Below are the code and all the weights of a small trained network. Each question names an input and a class and asks about switching units off, where a switched-off unit gives its printed mean instead of its output.

import numpy as np


def w(rows, s, z=0):
    codes = np.array(rows[::2]) - 128.0
    scale = np.full(codes.shape[1], s)
    scale[-1] = z or s
    return codes * scale


def f(y):
    return y / 2 * (1 + np.tanh(0.7978845608 * (y + 0.044715 * y**3)))


def log_softmax(a):
    a = a - a.max(-1, keepdims=True)
    return a - np.log(np.exp(a).sum(-1, keepdims=True))


def net(x, mask):
    res = np.array(x, float).reshape(1, 5) / 4 @ E
    y = f(res @ A[0][:, :-1].T + A[0][:, -1])
    res = res + np.where(mask, y, B[0][:, -1]) @ B[0][:, :-1]
    return log_softmax(res[-1] @ U[:, :-1].T + U[:, -1])


A, B = {}, {}
E = w([
[146,97,166,42,81,171,112,60,2,89,80],'x0',
[185,210,150,142,199,109,177,145,32,99,117],'x1',
[228,48,187,197,119,138,97,33,150,58,67],'x2',
[175,132,52,53,113,46,120,107,94,188,73],'x3',
[152,166,81,74,87,140,189,151,170,30,135],'x4',
],0.013)
A[0] = w([
[169,160,186,146,172,80,147,122,109,104,134,73],'neuron 0',
[196,122,168,158,110,141,123,115,171,102,81,78],'neuron 1',
[200,139,139,141,135,107,104,107,166,115,71,15],'neuron 2',
[162,161,76,93,87,138,184,134,188,35,92,31],'neuron 3',
[194,153,87,177,178,85,174,164,80,129,115,75],'neuron 4',
[175,112,71,110,105,6,134,94,116,176,98,1],'neuron 5',
[118,78,89,115,65,129,70,102,216,160,127,53],'neuron 6',
[118,141,152,128,173,96,42,95,103,185,146,23],'neuron 7',
[166,123,82,201,180,37,105,179,194,116,179,48],'neuron 8',
[133,99,170,157,144,100,131,111,132,161,118,60],'neuron 9',
],0.011,0.0051)
B[0] = w([
[133,81,92,112,150,208,183,92,178,129,75,181],'neuron 0',
[87,195,134,80,92,87,190,173,125,151,191,221],'neuron 1',
[129,177,113,98,120,77,191,160,106,154,142,190],'neuron 2',
[151,161,140,195,157,74,28,144,158,148,64,232],'neuron 3',
[152,108,66,123,182,173,192,103,131,124,99,206],'neuron 4',
[71,144,228,189,167,163,140,115,106,67,229,225],'neuron 5',
[125,110,11,121,191,174,158,87,130,83,120,229],'neuron 6',
[165,169,95,150,155,68,88,139,136,147,61,186],'neuron 7',
[166,77,164,76,76,111,68,128,53,90,152,247],'neuron 8',
[152,207,127,147,88,103,106,159,169,132,91,166],'neuron 9',
],0.011,0.016)
U = w([
[126,100,49,121,160,182,178,97,156,107,100,32],'0',
[124,165,127,220,145,67,69,152,156,168,56,107],'1',
[60,203,87,36,116,76,195,222,138,194,195,98],'2',
[80,120,219,249,142,196,148,137,164,65,208,252],'3',
[166,92,164,12,68,123,81,78,41,71,98,156],'4',
],0.012,0.0042)

Each question gives the input, the list of numbers given to net, and the class t.
The units are the neurons (one row each of A and B). Each row of codes is followed by its name. A weight is (code - 128) times the scale printed after its matrix; where a second scale follows, it is the last column's (A, B and U).
mask holds one flag per neuron, in row order. A switched-off neuron (its flag False) gives its mean, the last column of its row in B, instead of its output. The means were averaged over made-up inputs and are rounded, as every weight is.
A unit's drop is (log p(t) with every unit on - log p(t) with that unit switched off) / (log p(t) with every unit on - log p(t) with every unit switched off).
The circuit of an input: a set's keep is (log p(t) with only the set's units on - log p(t) with every unit switched off) / (log p(t) with every unit on - log p(t) with every unit switched off). Starting from all 10 units, units are removed one at a time, each time the one whose removal leaves the highest keep (on an exact tie, the one counted first), for as long as the keep stays at least 0.8.
circuit, biggest first: the units of the circuit, biggest drop first
most important unit: the unit with the biggest drop
top k neurons: the k neurons with the biggest drops, biggest first
drop of u: that unit's drop, to one decimal
input [0,-7,5,-6,2], class 0: circuit, biggest first	neuron 6
input [7,4,8,-6,-2], class 2: circuit, biggest first	neuron 1; neuron 2
input [7,-5,-5,-3,-8], class 1: top 3 neurons	neuron 8; neuron 7; neuron 1
input [5,1,6,-3,3], class 2: top 2 neurons	neuron 1; neuron 8
input [-5,-1,2,-4,-2], class 4: circuit, biggest first	neuron 8; neuron 5
input [-5,6,-2,-6,-3], class 0: circuit, biggest first	neuron 5; neuron 0
input [5,-8,-8,-8,6], class 0: top 3 neurons	neuron 5; neuron 1; neuron 6
input [-4,4,4,-7,8], class 1: top 2 neurons	neuron 3; neuron 5
input [-7,-8,3,-2,8], class 0: top 3 neurons	neuron 6; neuron 7; neuron 9
input [-1,5,7,2,-4], class 2: top 2 neurons	neuron 1; neuron 2
input [-2,4,-3,1,-5], class 1: top 3 neurons	neuron 6; neuron 1; neuron 7
input [8,-8,-2,-7,6], class 0: top 3 neurons	neuron 8; neuron 5; neuron 6
input [0,-6,3,3,-5], class 0: top 2 neurons	neuron 6; neuron 3
input [-4,4,-1,8,8], class 1: most important unit	neuron 3
input [-2,4,-6,0,-7], class 1: top 3 neurons	neuron 1; neuron 7; neuron 2
input [-7,-5,8,-8,-5], class 2: top 2 neurons	neuron 1; neuron 5
input [-4,2,3,-7,-7], class 1: top 3 neurons	neuron 5; neuron 9; neuron 7
input [-4,-6,-4,1,-8], class 1: top 2 neurons	neuron 7; neuron 4
input [-8,-1,0,-3,-5], class 4: top 2 neurons	neuron 8; neuron 3
input [3,4,2,8,2], class 3: most important unit	neuron 5
input [-3,5,-4,3,-8], class 1: drop of neuron 6	0.1
input [-6,3,-4,7,0], class 3: drop of neuron 5	0.7
input [-8,3,-3,0,-7], class 4: drop of neuron 3	0.3
input [-4,0,4,7,-4], class 3: drop of neuron 5	1.5
